Rows are numbered. After the first five, each row is followed by the numbers of the four nearest rows among all rows above it, by straight-line distance, nearest first.
In the rows, 128 means zero.
0: [158 126  88  69 112 114 140 176 117 122 139 135 199 128 126 191 110 103
 109  90 140 118 171 128 143 191  90  88 158  75 119 127  53]
1: [134 188 122 134  83 146 139 140 114 128 137  86 128 142 119 152 140 112
  81 127 173 142 140 144 132 198 138  88 102 123 132 129 119]
2: [126 128 166  52 164 119 141  93  96 133 130 113 197 153 138 164 111 141
  99 130 156  91 166 144 174 138  72 112  94  61  74  86 112]
3: [123  71 161 146 133 136 101 134 185 149 118  77  94 115 131  69 146 170
 127 128 136 110 155 104 104 110 132 138  83 145 134 108 134]
4: [122 111  89 151 150 113  96  95 144 116  94 119 122 126 124 133 166 152
 128  84 140 128  71  97  69 138  75 106 150 117 146 113  81]
5: [137 140 107  93 131 134 128 118 157 138 123 154 175 149 142  66 162 119
 127 127 112 181 166 115 112 160  87  99 153 114 141  84 126] -> 4 1 0 3
6: [168  84 160 136 170  99 108 149 188 104 136 135 135 111 137 108 123 124
  99 122 114  92  77  47  96  71  97 136 123 140 169 137 119] -> 3 4 5 1
7: [121 111 109 169 111 107 127 139 149 144 114 116  85 117 114 114 161 154
 139 124  92 163 112 121  90 155 125  95 112 162 144 106 118] -> 4 3 5 1
8: [146 115 117 174 142 116  94 100 215 113 116 126 129  77 164  63 156 127
 149 124 151  87 116  59  81 163  67  91 115 158 153 126 101] -> 4 6 3 7
9: [108 118 114 211 150 130 145 123 129 144 141 110  91  88  92 152 137 159
 149 118 122 108 149 123 108 117 137  94 137 142 122 157 126] -> 7 3 4 1
10: [128 101  37 169 134 166 123 103 121 151 126  91 134 102 131 164 164  95
  84 129 161 180 158 178 176 158 109  77 127 103 114 151 128] -> 1 9 7 5
11: [123  99 127 168 147 104  98 120 185  99  82 129 137 131 141  87 111 180
 135 106 139 115 110  72  90 106  95 118 116 169 139 113 108] -> 8 4 6 3
12: [102 135  67 166 144 104 109 112 136 167 105 169  84 107 160 100 129 102
 126 123 109 159 107  81 146 127  84 132 126 123 160  97 134] -> 7 4 5 11
13: [118 161  92 166 136 116 125 111 181 152  93 142 124 108 128 102 123 142
 110 128 109 161 175  83  74 152  48  96 148 112 166  78 123] -> 5 12 7 4
14: [132 123 110 149 132 148 150 134 124 103 131 122 116 124  93 176 168  97
  94 118 145 150 144 130 114 171 129  75 149 158 102 163 137] -> 1 9 10 7
15: [107 125 122 124 137 105 124 101 161 108  98 137 155 120 132  77 107 108
 145 135 180  54  93  74 100  77 132 150  91 157 122 122 144] -> 11 6 3 8
16: [138 145  68 155 113 137 137 108 121 172 117 130 130 101  76 163 178  93
 132 139 135 128 186 130 117 203  73  94 112 105 134 113 128] -> 14 10 1 13
17: [124 130 149  70 120 104 140 108 142 119  97 159 177 112 121 131 109  98
 100  88 142 112 171 154  88 147 102  91 100  65 103  92  93] -> 2 0 5 1
18: [119 116  91 150 127 109 113 113 172 136  98 121 159  89 198  93 154 111
 116 143 161 115 133  77 122 129  65 134 122  98 129  89 121] -> 8 12 13 11
19: [114 130 180  91 132 104 128  78 125 102 143 132 182 157 152 147  67  96
 108 121 177 108  74 125 178 123 123 139 132  61  97 142 130] -> 2 17 15 1
20: [134 134 104 147 102 137 114 120 134 108 189 127 139 106  79 127 150 121
  99 130 151 118 148 107 123 165 129 126  88 165 121 158  75] -> 14 1 9 7
21: [118 195  76 119 137 157 118 122  92 161 111 132 137 153  78 115 172 154
 116 141 148 175 207 154 135 192  62 112 141  94 103 122 115] -> 16 5 1 10
22: [127 132  38 177 156 176 126 116 164 152  89  97 180 119 113 110 175 133
 106 166 107 179 197  96  78 189 105  89 102  89 151 127 142] -> 16 13 5 21
23: [127 130  55 169 129 148 120 116 134 121 121 137 187  77 153 176 149  88
  84 128 155 144 161 130 119 213  40  45 107  70 135 133  53] -> 16 10 0 22
24: [129 128  68 172 126 121 131 101 173 127 151 123  75  98 101 140 129 119
 119 138 140 162 175  83 133 165 135 108 100 202 148  92 117] -> 7 20 9 14
25: [106 144  66 159 113 120 157 124 157 154 155 138 122 121 110 169 159 144
 150 131 123 166 141 146  98 147  91 115 128 136 141 103 140] -> 7 16 9 24
26: [146 126  64 178  72 134 126  74 170 159 113 117 197 142 131 142 134 123
 101 168 144 134 245 137 153 200 101  99  84 107 105  87  98] -> 16 22 23 10
27: [120 168 116 130 150 113 117 116 125 142  89 127 198  93 108 121 154 101
 104 141 144 152 163 138  90 136  29  79 145  75 128  97 125] -> 13 5 17 16
28: [128  67 136 170 120 111  91 138 165 106 116 122 120  82 173  74 140 142
  98 128 129 116  97  21  88 102 110 101  95 151 165 131 140] -> 6 11 8 3
29: [140 104  94 131 152 102 122 137 186 136 146 123  86  95 120 106 143 187
 156 142 120 144 129  62 117 140  77 124  97 160 143 120 131] -> 7 11 3 24
30: [133  72  93 160 142 148 109 148 195 144 126 146 100 100 110  92 163 148
 104 180 184 128 123 107  89 152 134  90 133 171 143 118 122] -> 7 29 3 24
31: [130 135 108 199 153 132 153 153 112 141 179 110 108  93  50 184 194 167
 141 159 140 155 171 134 116 153 160  92 106 157 112 168 175] -> 9 14 25 20
32: [129 136 118 150 120 133 107 137 143 157 118 109 121 146 108 130 134 121
 127 152  99 148 178 128 153 175  82 134 120  73 101  96  88] -> 16 21 5 25
33: [139 156  81 165 147 109 143 119 138 170 135 128 156 119 105 166 164 110
  98 146 103 148 167 152 134 217 106  84 119  81  98  98 112] -> 16 32 25 21
34: [127  94  92 164 142 162 131  92 141 107 160 115 189 108 110 132 120 140
  98 126 192  73 161 125 119 106 120  95  96 135 120 160  86] -> 20 9 14 15
35: [136 134 173  82 108 101 116 113 134 112 125 103 227 136 122 158 113 115
 109 133 135  74  99  90 156 143 111 127 125  70 109 132 127] -> 19 2 17 0
36: [128 140  60 156 161 152 122  87 127 127 127 139 136  85 105 176 148 161
  99 151 134 196 198 131 153 198 103  84 112  86 125 103 102] -> 33 16 10 21
37: [168 119 136 109 124  99 110  86 142 161 165 125 164 110  96 113 130 195
 147 107 210  76 150 133 140 135 105 125 121 120 102 143  93] -> 34 20 35 2
38: [136 121 112 151 132 125 154  98 138 156 137 135 142 153 116 137 147 136
  95 166 184 143 210 141 150 159 106 122 107 104  96  80  74] -> 32 26 33 36
39: [159  88 134 136 161 103 118 126 165  87 147 121 135  98 147 101 122 149
 119  97 127  87 128  80 107 128 126  70 129 141 101 158  94] -> 11 6 8 28
40: [126 111  97 144 159 106 128  80 122 202  87  89 119 117 184  67 176 162
 122 157 116 146 181 117  77  96  66 111 103 119 118  86 138] -> 18 13 3 5
41: [158 116 144 157 107 163 102 147 165 149 129 109  95  97 115  61 163 163
 164 145 139 108 122  62  94  83 100 130 142 160 157 139 134] -> 3 29 28 11
42: [117 142 160  78  98  75 144  74 159 117  92 125 211 170 183 113 127 131
 105 186 181 113 118  81 139 114  27 158 111  90 143  84  85] -> 18 35 2 19
43: [118 103  72 171 142 134 117 113 170 156 121 116 101 126 155 126 160 157
 139 138 117 191 107 107  61 158  84 133 165 119 168 107 109] -> 7 4 25 13
44: [114 127 175 107 163  73 136 145 149 158 127 132 135 117 136  70 105 142
 129 118 129  67  89 114 102  92  92 141 115  91 142 119  97] -> 6 15 11 39
45: [169 160 160 147 119 109 136 115 152 136 157 151 114 115  72 109 147 128
 153 108 117  85 138 144  98 124 154  96 106 145 145 130 122] -> 9 20 7 39
46: [113 118 135  85 116 126 140  85 107 144 117 167 164 122 156 132 101  85
 100 111 138 132 183 102 177 131  89  93 103  92  90 109 102] -> 17 2 38 32
47: [141 116 156 104 103 103 116 135 148 112  97 123 159 134 123 106 135 118
 120 116 154  81 124  81  80 138  91 130 109  72 148 134 110] -> 44 35 17 18
48: [101 129  93 147 119 117 128 133 156 159 116 112  98 125 162 108 171  98
  98 139  94 146 132 100  44 156  56 123 138 148 110  82  97] -> 43 13 7 18
49: [153  90 119 174 140 117  69  90 209 135  93 129  84  84 128  57 123 185
 140 129  97  82  90  72  95  97 106  84 127 142 163 150 117] -> 11 8 28 41
50: [104 120  61 171 129 159 162 113 139 142 128 151 144 117 120 160 158 103
  76 126 135 151 164 147 127 182 113  62 138 116 108 133 122] -> 14 10 33 16
51: [123  99  54 149 146 126 137 137 173 135 119 124 155  90 133 140 174 108
 100 137 112 148 173  71 122 193 131 100 111 119 175 144 104] -> 22 50 16 24
52: [142  54 123 118  98 101  88 103 207 137 113 142 149 146 144  76 131 159
 105 122 147 102  76  50 112  90 104  91 118 161 153 127  85] -> 11 28 6 49
53: [138 159 154 145 119 143 145 156 161 142 120 118 146 122 130  85 142 131
 173  99 124  87 107 104  86  83  98 143 116 136 105 112 140] -> 41 44 15 45
54: [114 119 115 114 124 125 115  81 140 120 119 108 185 129 144  88 145 128
 105 143 141  94 153  98 117 138  35 100 115  88 100 120 106] -> 18 47 27 46
55: [145 165  96 164 145 125 139 123 142 151 121 134 180  84 122 139 152 104
 115 147 134 144 178 115 121 177 106  83  92 100 142 101  91] -> 33 16 51 36
56: [115 116  90 160 140 182 124 122 161 150 143 102 122 114  96 125 157 150
  88 129 164 147 189 161 146 176  98  70  98 160 110 107 123] -> 50 10 38 36
57: [146 119 158 158 172 119 121 119 195 113  83 113 104 110 124  69 175 166
 124 104 131 130  99  83  62 117  76 109 132 152 182 120 104] -> 11 8 4 49
58: [101 116  93 177 137 183 141 105 108 139 154  76 153 119 103 146 180 128
 119 130 148 134 160  99 148 180 126  95 139 173  55 141 116] -> 14 56 50 20
59: [128 121 134 125 160  80 109 118 168 106  99 108 215 110 160  90 116 123
  95 110 131 115 150  89  70 116   1 132 108  83 185  97  61] -> 54 47 18 27
60: [155 122 152 143 137  94 142 100 158 119 109 124 162 123 156  38 142 133
 134 118 140  88 137  95 113 129  49 147 107  96 136 100  86] -> 54 47 18 44
61: [148 100 132 198 166 142 138 160 152 149 126  92  87  66 118 145 143 148
 142  86 123  93  74 140 109 136 118 131 131 175 108 167 116] -> 9 7 39 53
62: [151 110  92 170 150 138 120 137 139 147 150  79  88  83 115 100 153 128
 113 158 114 154 183 116 122 139 111 101 136 185 125 166 110] -> 9 24 7 56
63: [124 138 152 123 131 104 138 123 120 128 147 116 177 146 130 152 137 106
 109 102 147  73  89 113 178 107 119 115 153 101 136 135  92] -> 35 19 47 44
64: [101  94  77 131 134  81 134 102 211 160  52 135 166 102 154 114 170 124
 117 152 141 131 126  87  72 140  79  88 115  89 160  95  81] -> 18 13 4 51
65: [137 120  75 173 104 142 120 144 205 144 124 124  89  95 144 106 158 163
 120 131 108 153 147 104 118 138 107 126 107 199 133 119  96] -> 7 29 24 62
66: [139 122 133 146 135  98  97 106 149 122 117 133 157  90 128  67 130 143
 145  92 160  68 157 114 134 154  51  77  99 104  83 132 100] -> 54 60 39 37
67: [122 119  70 146 143 159 136 127 149 138 116 122 165 134 105 171 153 112
 111 124 132 209 137 138 169 184 112  88 124 106 135 125 160] -> 50 10 36 33
68: [123  64 105 149 136 156 113  92 189 155  86 146  93 107 102  66 144 158
 153 114  96 156  86  73  77  78  96 132 121 164 178 139 112] -> 49 57 41 11
69: [157 128 140 131 141 133 107  91 168 155 176  88 131 142 122 112 183 153
 110 154 184 150 150 119 163 157 117  82 106 139 124 131 109] -> 56 38 20 37
70: [145  65 146 155 134 120 128 134 187 129 145 115 123  99 119  73 136 137
 161 108 130  76 100  80  99 108 106 118 121 186 143 168 126] -> 41 39 6 11
71: [148 134  91 150 134 172 139 137 137 128 188 145 163  96  97 162 113 152
 125 109 145 104 111 152 140 147 106  96 135 141  92 162 119] -> 20 34 14 9
72: [102 116  58 117 103 146 127  92 122 179  72  86  61  81 156 111 141 164
 144 109 125 172 126 101  98 130 132 130 132 142 138 102 121] -> 7 43 12 65
73: [115 138  83 164 130 180 153 147 143 108 168 128 114 126  90 178 188  93
 112 123 127 174 168 166 140 187 136 117 121 150 110 139 127] -> 14 50 67 56
74: [139 119 143 121 140 110 150  78 140 124 112 141 153 123 131  72 130 147
 132 131 139  90 161 121 118 126  83 147 119 113 142  91 101] -> 60 54 47 44
75: [124  70 147 179 134 118 118 105 184 104 131  82 131 103 115  70 139 135
 118 118 179  58 157  80  97 130  80 123 109 132 120 122 133] -> 3 70 8 66
76: [135 108  94 135 139 150 103 105 151 157 145 144 182 139 113 109 177 126
  94 133 155  58 142 101 152 153 117 116  78 122 136 149 114] -> 34 20 54 69
77: [136 108 121 140 100 107 106 110 145 112 142 125 188 109 138 113  78 116
  94 116 191 102 141 116 154 139  50  99 123  91 131 139  65] -> 54 66 34 47
78: [136 171  83 153 143 148 129 120 142 115 101 112 195  92 123  92 139 102
 103 137 123 107 144 105 113 172  80  59 102  62 125  88  88] -> 55 27 54 23
79: [113 155 106 101 119 135 110 159  78  96 150 146 173 153 124 177 116  83
  82  89 121 110 138 179 139 211 122  72 139 102 129 141 119] -> 0 1 14 50
80: [ 95 101  94 157 122  94 121  97 197 132 111 109 158  77 161  90 192 137
  73 117 142 119 169  89  87 164  38  96 124  98 126  93  51] -> 64 18 54 48
81: [104 102  91 173 142 147 129 134 184 133 123 110  90 143 128 131 156 133
 138 135 128 158 168  93 127 149 122 115 136 198 134 106 141] -> 24 65 7 62
82: [144 139 142 174 121 100 106 100 203 135  92  94 124  97 124  38 169 173
 144 118 155  89 128  42  48  62  35 142  57 155 163 143  94] -> 57 8 11 41
83: [139 123 108  90 129 121 131 115 113 115  96 184 152 147 157 113  96 124
 104 140 129 146 164 119 167 123  95 100 125  76 147  84 122] -> 46 5 74 17
84: [ 93 106 156 120 103 107 161 105 121 121 100 117 144 147 174  92 103 115
 119 136 135 124  72 131 151  87 116 147 141  88 111 122 157] -> 19 63 44 74
85: [123 107 154  66 126 124 113 136 133  93 136 156 199 113 121 144  90 130
 115  89 138  94  95 134 138 117  86 129 123  85 109  85  89] -> 35 17 63 19
86: [164  86 119 119 142  92 138  88 166 170 105 117 146 105 133  48 122 144
 126 135 100 136  80  89 128  84  72 141 154  61 161 107 105] -> 60 44 74 18
87: [134 122 147 100 137  48 139 115 143 128  94 118 207 135 121  60 105 133
 137 114 114 143 115  73  75 129  36 118 127 115 158 126  91] -> 59 60 47 74
88: [ 95 112 102 169 107 190 104 160 138 147 138 123 105 138 140 146 145 131
 114 125 119 140 125 124 105 114 142 123 161 163 127 171 143] -> 81 9 14 7
89: [127 152 111 115 134  79 108 121 161 115 129 103 179 119  91  90 144 139
 111  85 152  56 102 116 115 123 103 119 125  69 139 151 106] -> 47 63 44 66
90: [178  70 151 124 127 106  96  88 145 106 130 110 150 147 112  93 138 144
 128 108 154  86 126  98 105 154  57  93  97 109 127 136 112] -> 47 66 54 75
91: [160 151 165 152 128 153 149  61 149 142 173  89 120 132 110  93 182 145
  94 146 166 143 235 121 151 151 134 127  93 128  98  91 117] -> 69 38 56 74
92: [116 108  98 166 156 148 122 118 159 144 133 109 130 142 113 102 144 124
 123 129 170 134 165 107 152 144 121 114 127 155 125 121 112] -> 81 56 69 62
93: [111 135  87 178 120 154 128 110 151 164 144 112 125 140 102 143 121  66
 109 131 118 136 147 137 156 190  66  99 142 130 129 146 150] -> 50 16 67 92
94: [113 146  67 142 157 151 136 116 117 147  95 141 150  92 135 152 184  89
  91 138 128 208 184 120 167 181  93 100  93 135 153 125 129] -> 67 36 55 50
95: [128 109 167 150 118 115 139 143 179 116 122 102 123 129 123  53 130 160
 149 125 110  88 141  88 102  57 111 162 111 134 138 112 148] -> 53 3 41 70
96: [163 151 178  75 132 108 141 122 123 160 134 127 161 182  96 123 139 124
 141 130 140 117 201 156 146 132  65 130  97 100 118  88 136] -> 2 74 32 38
97: [132 113 134 132 149 143 116  82 159 128 109 153 160 115 118 122 169 140
 139 157 107 170 137 135 119 127  98 119 129  87 141 105  99] -> 5 74 32 55
98: [152  79  54 194 145 133 124  91 231 133  89 146 113  92 133 101 141 151
 139 151 109 152 117  46  95 130  92  80 134 163 138 128  88] -> 65 8 68 49
99: [112 175  87 152 132 120 158 136  93 145 127 117 134 120 109 164 143 103
 101 138 146 144 167 149 117 195 118  90 130 103 112 133 133] -> 33 50 1 16
100: [148 108 108 131 148 130 103 140 123 130 146 122 141 111  92 131 127 103
 118 102 136 125 125 134 152 147 130 103 114 117 103 164 145] -> 71 14 92 20
101: [130 162 155 116 147  72 124 124  97 109  91 127 206 153  87 144 156 116
  70  77 132 100 202 123  87 156 110 129 104  84 122  83  86] -> 17 47 96 27
102: [110 119  67 137 126 159 115 123  95 115 120 132 165 104 105 166 163  98
  83 117  81 188 106 138 115 181 107  91 127  81 110 151 119] -> 67 50 99 14
103: [117  80 132 124 117 101 132 136 151 138 130 123 149 120 138 107 147 127
 103 123 156  72 125  97 127 107 104 106 126  95  94 133 113] -> 47 54 39 63
104: [120  76 115 118 149 108 114  89 194 134 113 154 130 103 156  98 118 167
 127 119 107 119 109  46  77  70  62 116 139 151 156  94  77] -> 11 52 68 6
105: [138 148 103 149 100 118 133 129 109 129 119 139 151 154 119 133 177  92
 118 121 147 111 158 147 128 193  74  79 124 106 122  95 122] -> 16 99 33 55
106: [125 134 112 146  97 110 124  84 180 152  76 168 171 106 133  87 146  89
  97 148 127 167 151 119 100 147  57  76 153  62 169 109  73] -> 64 27 13 97
107: [156 131 110 128 125 114  84 122 178  88 111 125 179 130 130 127 154 113
 123  96  85 110 105 112 104 135  73 113 123 106 150  96 122] -> 47 4 97 89
108: [139 155 129 118 140  91 140  95 148 103 136 132 240 126 128 141 118 113
 107 123 152 126 184 106 123 158  34  95 125  45 112 112  99] -> 54 27 77 17
109: [134 128 144 131 155 127  96 128 118  95 160 129 160 109 139 148 137 100
 119  88 154  55 120 150 181 116 119  85 112  94  87 175  93] -> 63 100 103 71
110: [105 127  80 167 119 144 139 129 192 153 136  92  94 115  92 117 152 118
 110 159 132 177 179 124  89 145 143 125 119 188 158  96 131] -> 81 24 65 7
111: [136 148  80 154 114 146 105 117 143 129 123 158 130  96 121 211 255  99
  97 128 136 159 160 162 142 157 117 100 105 107 144 126 117] -> 73 94 16 50
112: [154 167 146  99 152  82 152 131 118 166 111 115 154 171 124  58 125 144
 152 133 145  75 151 118  56  80  90 142 112 143 109  98 145] -> 53 74 44 95
113: [111 182  89 132 123 132 117  60 118 152 141 113 125 142 107 148 203 133
 137 164 104 225 206 126 127 212  88 116 115 130 127 103 119] -> 21 36 94 16
114: [ 99 143  91 181 119 147 128  91 109 172  88 119 110 147 136 103 154 163
 138 185 152 196 219 144 139 138  53 145 111 139 143  65 158] -> 40 113 21 38
115: [110 127 115 107 118 118 133 125 101 119 144 121 144 132  90 193 112 100
 129 121 113 163 149 193 166 198 147  98 151  95 109 106 108] -> 79 99 33 67
116: [127 108 135 133 151 107 118 101 158 134  98 119 150 117 172  66 132 127
  88 116 116  90 138  98  96 120 115 107  95 131 118  86  96] -> 74 60 103 18
117: [134 120 116 176 149  95 121 130 184 155  93 148 132 138 102  68 170 157
 159 112 117  98 111  93  82  94 104 144 117 155 155 126 128] -> 11 57 95 53
118: [171 133 105 150 136 166 134 159 118 117 159 102  94 122  78 163 160 113
 127 142 136 153 159 177 115 151 160  90 111 148 148 140 125] -> 73 14 31 100
119: [167 123 109  96 120 109 121 133 126 149 129 158 169 128 160 125 131  82
 144 105 120 111 108 108  82 132  75 148 145  82 114  97  99] -> 47 107 85 103
120: [139 105  48 146 105 184  95 118 171 143 134 105  97 121 104 139 144 130
 108 171 156 153 178 133 148 186 143  81 112 156 158 120  92] -> 56 24 92 110
121: [145  96 119 145 148 104 115 130 180 108 147 100 129  83 103  94 111 139
  74 100 141  81 112  84 110 146 123 125 116  91 137 155 127] -> 39 89 103 75
122: [113 139  97 160 123 115 141 114 119 104 142 137 183 123 111 199 168 120
 108 156 132 135 170 140 120 196  56  93 155  82 147 116 101] -> 105 33 99 16
123: [123 148 144  83 134  88 126  79 103 119 127 132 204 141 121 141 121 114
 105 124 187 101 152 128 134 137  81 110 124  80 135 135 122] -> 108 35 2 54
124: [134 116 122 158  99  90  92 116 196 120  86 117 122 103 120  51 137 150
 144 111 118 118  93  69 106 119 124 141 123 161 146 131 123] -> 11 117 49 70
125: [150 110 135 135 137 137 101 113 179 143 128 113  79 125 140  68 146 113
 131 105 113  97  92  77  92 111 145 135 125 132 140 141 128] -> 124 70 41 3
126: [169 197 121 125 151 107 110 135 101 152 117 158 142 129  89 179 162 126
 125 131 147 178 189 193 116 182 128  73 122 101 118 117 147] -> 99 33 21 105
127: [137  95 115 112 118 145  86 127  86  92 161 137 145 123 120 218 127  82
  63 122 148 121 154 169 156 174  94 105 167 106 131 145 110] -> 79 115 122 14
128: [113 114  91 117 119  98 109 114 135 142  97 122 168 155 129 113 126 116
 133 101 152 105 126  81 112 148  55 127 130 101 111 148 113] -> 54 47 103 119
129: [108 111 113 174 116 114  83 132 128 141  75 150 218  97 177 131 121  85
  93  87 111  82  57 112 133 152  42  66 125  53 146 151  78] -> 77 128 107 78
130: [139 129 151 140 129  89 137 121 118 160 126 102 141 111 111  94 143 138
 124 108 140  47 104 119  60 129  82 130 128  99 128 125 115] -> 44 47 89 103
131: [150 168 144  65 135 115 164 125  53 106 157 148 164 151 150 125 100  76
  93 114 131 120 162 119 143 170 111 116 131  72 142  85 156] -> 83 123 46 79
132: [ 98 163  71 161 161 162 109 115 132 116 133 129 143 133 138 161 134 127
 100 149  97 160 137 139 114 167 134  96 139 114 121 132 110] -> 50 102 99 67
133: [142 171 127 137 112 135 153 100 114 154 124 110 126 117  91 143 166 100
 113 130 131 126 206 150 116 193 104 108 128  95 119 142  98] -> 99 16 105 33
134: [126 130  89 147  90 140 119 116 162 100 159 138 171 118 104 203 143 107
  77 142 141 159 152 130 168 167 112 117 120 109 128 131  96] -> 122 67 50 127
